Here is a tiny trained network, its code and every weight. The questions are about switching its units off for an input and a target symbol, where a switched-off unit gives its printed mean instead of its output.

import numpy as np


def w(rows, s, z=0):
    codes = np.array(rows[::2]) - 128.0
    scale = np.full(codes.shape[1], s)
    scale[-1] = z or s
    return codes * scale


def f(y):
    return y / 2 * (1 + np.tanh(0.7978845608 * (y + 0.044715 * y**3)))


def softmax(a):
    e = np.exp(a - a.max(-1, keepdims=True))
    return e / e.sum(-1, keepdims=True)


def log_softmax(a):
    a = a - a.max(-1, keepdims=True)
    return a - np.log(np.exp(a).sum(-1, keepdims=True))


def net(x, mask):
    ids = ['ΓΘΦαδζημστ'.index(c) for c in x.split()]
    T = len(ids)
    res = E[ids] + P[:T]
    u = 0
    for l in range(2):
        q, k, v = (res @ M[l].T for M in (Q, K, V))
        z = softmax(np.where(np.tri(T) > 0, q @ k.T / 4**0.5, -1e9)) @ v
        res = res + np.where(mask[u], z, O[l][:, -1]) @ O[l][:, :-1]
        u += 1
        y = f(res @ A[l][:, :-1].T + A[l][:, -1])
        res = res + np.where(mask[u : u + 4], y, B[l][:, -1]) @ B[l][:, :-1]
        u += 4
    return log_softmax(res[-1] @ U[:, :-1].T + U[:, -1])


Q, K, V, O, A, B = {}, {}, {}, {}, {}, {}
E = w([
[122,185,164,192,83,55,96,125,194,112,125],'Γ',
[242,112,186,108,95,27,173,147,111,176,115],'Θ',
[180,152,136,47,153,38,78,117,129,195,129],'Φ',
[92,157,116,187,232,68,233,76,76,56,63],'α',
[80,172,157,86,172,156,66,142,123,145,190],'δ',
[134,144,151,182,194,115,59,102,77,161,171],'ζ',
[220,124,121,182,113,110,71,119,102,103,118],'η',
[141,108,116,97,207,214,86,154,106,182,159],'μ',
[163,178,102,105,113,186,72,108,183,156,110],'σ',
[225,162,151,106,66,249,108,133,100,112,148],'τ',
],0.017)
P = w([
[117,146,84,127,142,116,169,185,163,116,153],'0',
[131,110,226,138,184,129,81,180,215,139,96],'1',
[133,105,191,115,160,129,153,93,215,100,148],'2',
[122,193,51,208,74,68,208,191,171,203,216],'3',
[180,172,92,118,162,99,212,156,171,106,196],'4',
[155,70,248,57,175,126,146,49,191,48,124],'5',
[208,101,254,127,192,132,50,204,182,112,92],'6',
[174,164,113,117,130,75,121,180,151,114,187],'7',
[133,159,87,214,9,71,233,149,77,219,139],'8',
],0.0094)
Q[0] = w([
[96,241,14,188,108,108,174,200,56,194,185],'0.h1',
[68,63,81,78,82,114,149,63,83,103,94],'0.h1',
[224,211,100,128,181,115,141,182,166,130,180],'0.h1',
[83,135,9,141,41,118,175,152,64,179,118],'0.h1',
],0.013)
K[0] = w([
[131,95,254,104,162,145,78,140,147,99,42],'0.h1',
[118,99,139,168,42,130,64,144,148,207,196],'0.h1',
[94,147,165,101,173,139,174,22,113,56,46],'0.h1',
[152,135,216,140,148,150,42,185,153,171,66],'0.h1',
],0.014)
V[0] = w([
[132,78,171,211,161,76,188,79,99,122,117],'0.h1',
[103,157,109,24,146,82,174,141,229,163,66],'0.h1',
[224,87,124,122,138,225,213,143,101,201,19],'0.h1',
[142,200,79,207,76,141,124,52,178,85,2],'0.h1',
],0.008)
O[0] = w([
[124,61,255,138,112,147,153,82,192,185,17,254],'0.h1',
[59,136,114,15,31,102,59,13,50,66,81,225],'0.h1',
[96,9,184,60,146,108,142,63,159,21,231,145],'0.h1',
[96,48,138,225,79,95,37,214,62,170,229,198],'0.h1',
],0.0079,0.0042)
A[0] = w([
[157,112,93,122,121,175,113,163,179,92,143,136],'0.n1',
[159,142,190,174,83,78,149,120,129,104,117,35],'0.n2',
[135,219,97,136,150,117,131,112,169,76,127,124],'0.n3',
[2,89,106,158,199,115,144,181,152,100,89,2],'0.n4',
],0.0087,0.0074)
B[0] = w([
[169,118,209,160,138,45,182,64,85,141,187,182],'0.n1',
[30,104,85,154,79,92,112,102,82,139,192,202],'0.n2',
[133,35,184,104,145,110,101,206,78,164,93,253],'0.n3',
[105,126,73,60,51,98,182,147,1,102,7,144],'0.n4',
],0.0095,0.0065)
Q[1] = w([
[133,128,101,71,54,103,84,45,66,137,102],'1.h1',
[150,105,62,56,50,146,128,164,164,148,134],'1.h1',
[105,190,168,150,108,131,146,148,92,205,121],'1.h1',
[111,150,139,96,197,123,204,201,1,127,53],'1.h1',
],0.0099)
K[1] = w([
[136,64,119,30,63,21,91,141,220,255,159],'1.h1',
[189,208,203,62,135,191,8,173,199,158,207],'1.h1',
[45,105,131,210,185,21,106,142,148,38,46],'1.h1',
[9,199,151,115,238,108,161,92,59,176,151],'1.h1',
],0.0064)
V[1] = w([
[129,88,20,185,211,68,97,106,175,87,71],'1.h1',
[250,71,72,152,101,98,108,55,120,142,103],'1.h1',
[198,145,163,162,18,51,177,163,128,41,82],'1.h1',
[2,59,132,121,161,187,131,115,121,212,149],'1.h1',
],0.0077)
O[1] = w([
[205,109,43,30,130,143,134,42,184,71,74,46],'1.h1',
[165,131,9,41,76,102,163,234,196,127,95,170],'1.h1',
[120,145,25,92,23,122,190,87,117,254,234,253],'1.h1',
[189,87,247,155,133,126,124,135,162,57,85,181],'1.h1',
],0.0072,0.0064)
A[1] = w([
[159,51,135,186,114,135,167,119,192,183,48,121],'1.n1',
[174,52,65,86,115,184,145,175,254,170,159,77],'1.n2',
[161,209,133,138,185,95,150,140,92,175,40,12],'1.n3',
[153,103,201,158,129,142,150,118,193,178,242,107],'1.n4',
],0.007,0.011)
B[1] = w([
[119,191,97,154,194,82,102,147,142,9,188,213],'1.n1',
[72,2,197,150,210,204,131,176,125,76,105,170],'1.n2',
[71,139,164,163,75,252,122,159,111,116,190,153],'1.n3',
[79,170,76,137,122,117,154,161,91,152,65,254],'1.n4',
],0.0099,0.013)
U = w([
[169,129,118,175,146,102,109,81,146,189,89,207],'Γ',
[90,133,170,77,90,132,167,104,213,138,149,188],'Θ',
[96,158,47,96,126,109,133,145,99,65,3,146],'Φ',
[87,133,125,136,118,104,142,113,150,92,109,101],'α',
[125,126,141,125,85,146,141,162,97,94,89,65],'δ',
[131,185,102,137,140,119,153,145,195,86,105,187],'ζ',
[131,67,83,140,121,125,131,168,146,109,79,123],'η',
[174,126,164,108,168,47,148,140,150,153,98,150],'μ',
[143,97,100,117,98,108,87,139,123,65,181,151],'σ',
[121,146,133,112,147,68,170,169,118,134,121,2],'τ',
],0.0057,0.0063)

Each question gives the input, a string of symbols that net reads in full, and the target symbol t.
The units are the heads (4 rows each of Q, K, V and O) and the neurons (one row each of A and B). Each row of codes is followed by its name. A weight is (code - 128) times the scale printed after its matrix; where a second scale follows, it is the last column's (O, A, B and U).
mask holds one flag per unit, layer by layer, with each layer's heads first. A switched-off unit (its flag False) gives its mean, the last column of its rows in O or B, instead of its output. The means were averaged over made-up inputs and are rounded, as every weight is.
A unit's drop is (log p(t) with every unit on - log p(t) with that unit switched off) / (log p(t) with every unit on - log p(t) with every unit switched off).
The circuit of an input: a set's keep is (log p(t) with only the set's units on - log p(t) with every unit switched off) / (log p(t) with every unit on - log p(t) with every unit switched off). Starting from all 10 units, units are removed one at a time, each time the one whose removal leaves the highest keep (on an exact tie, the one counted first), for as long as the keep stays at least 0.8.
circuit, biggest first: the units of the circuit, biggest drop first
k most important neurons: the k neurons with the biggest drops, biggest first
k most important neurons of layer l: the k neurons of layer l with the biggest drops, biggest first
input σ Φ μ Φ, target Φ: circuit, biggest first	(0.h1)
input σ σ σ σ ζ σ σ, target ζ: 2 most important neurons of layer 1	(1.n1 1.n3)
input μ τ ζ, target μ: circuit, biggest first	(0.h1 0.n3 1.h1 1.n4)
input μ η Γ τ, target η: 2 most important neurons	(1.n2 0.n2)
input Θ Θ Θ ζ, target Θ: circuit, biggest first	(0.h1 1.h1)
input τ η μ τ σ Θ, target τ: 2 most important neurons	(1.n4 0.n1)
input α Γ δ μ σ α, target μ: circuit, biggest first	(0.h1 0.n3 1.n4)
input δ Φ Γ, target δ: circuit, biggest first	(0.n3 0.h1 1.n3 1.h1)
input Φ σ μ Γ σ, target μ: 2 most important neurons	(0.n3 0.n1)
input δ μ Φ σ σ η η Γ, target η: circuit, biggest first	(1.h1 0.h1 1.n2)
input Φ Γ δ σ, target Γ: circuit, biggest first	(0.h1 1.h1 1.n1)
input μ α α σ ζ δ δ σ σ, target δ: circuit, biggest first	(0.h1 1.n3 1.h1)
input μ δ σ μ α σ η α μ, target η: circuit, biggest first	(0.h1 1.n2 1.h1)
input δ Φ μ μ Φ τ μ Γ, target τ: circuit, biggest first	(0.h1 1.h1 1.n4 0.n1)
input μ τ Θ μ σ μ, target μ: most important neuron	(0.n3)
input Γ η σ ζ μ, target σ: 2 most important neurons	(1.n4 0.n3)
input η μ ζ Θ Γ ζ, target Θ: 2 most important neurons of layer 1	(1.n1 1.n4)
input σ Γ σ μ η ζ η Θ, target ζ: circuit, biggest first	(0.h1 1.n1)
input μ σ τ μ δ τ μ, target δ: 3 most important neurons	(1.n3 0.n3 1.n1)
input μ σ τ, target μ: 2 most important neurons	(0.n3 0.n1)
input Φ η δ τ η σ Θ Θ, target σ: circuit, biggest first	(0.h1)
input τ σ η, target τ: 2 most important neurons	(0.n1 1.n4)
input η Θ τ τ, target Θ: 2 most important neurons	(1.n1 0.n3)
input τ Γ α Θ Θ μ ζ Γ σ, target ζ: 2 most important neurons	(1.n1 0.n1)
